[-72.1 -31.6   6.5 -19.0 -39.9 -15.3  45.1   6.3 -57.6 -46.6  68.1 -17.7]
The entry just left of the largest entry: -46.6
The first entry from the right -> -17.7
Report the first entry.
A: -72.1
The third largest entry: 6.5
The second entry from the right -> 68.1

A =
[-17.3 -34.9 -11.5  59.8 -37.7  47.2  51.1 -16.3 -31.4   3.8  41.6 -28.3
 -44.9  70.7  -1.2]
The entry just left of the largest entry is -44.9
Read off the entry just left of 51.1.
Answer: 47.2
Read off the entry just left of -11.5.
Answer: -34.9
The entry just left of 41.6 is 3.8
The entry just right of 59.8 is -37.7

Questions about the grid below.
1) Read off the entry just left of 4645.
2) Read off the entry just left of the largest entry.
3) Read off the 3rd smallest entry.
[[4534, 3821, 4529, 6168, 4340, 4817, 4037, 2658, 5199, 6333], [4352, 5013, 4801, 4366, 3340, 4319, 5557, 5859, 5317, 4325], [5983, 4616, 4846, 3412, 5040, 2949, 4037, 5147, 7795, 4421], [4835, 4715, 5163, 3306, 4240, 5066, 4139, 6392, 5553, 3943], [5500, 4913, 5073, 5956, 6340, 5440, 3733, 5859, 6261, 4421], [4534, 6502, 4167, 4472, 4640, 5564, 5050, 6214, 3783, 6142], [4715, 4417, 5480, 2777, 3640, 4319, 3835, 6214, 6261, 3847], [3809, 4218, 3941, 5850, 2641, 3447, 4139, 1769, 5671, 7003], [4413, 5807, 4756, 3942, 4240, 7308, 3125, 7459, 4255, 5377], [5198, 5112, 5254, 4048, 5140, 6187, 3227, 6214, 4845, 4803], [4473, 4814, 5254, 5108, 4940, 4817, 4544, 4792, 4491, 4994], [4232, 5410, 4846, 3942, 2940, 2949, 6672, 5325, 3783, 5759], [5017, 6204, 5435, 3836, 5240, 6063, 3227, 7103, 3901, 5186], [4473, 6700, 4484, 4472, 4440, 5814, 4645, 7637, 4137, 5090], [4171, 3523, 5118, 4896, 3640, 4443, 3531, 3191, 4963, 5951], [3869, 6105, 4846, 5320, 4040, 5066, 5253, 6214, 4019, 4612]]
1) 5814
2) 5147
3) 2658
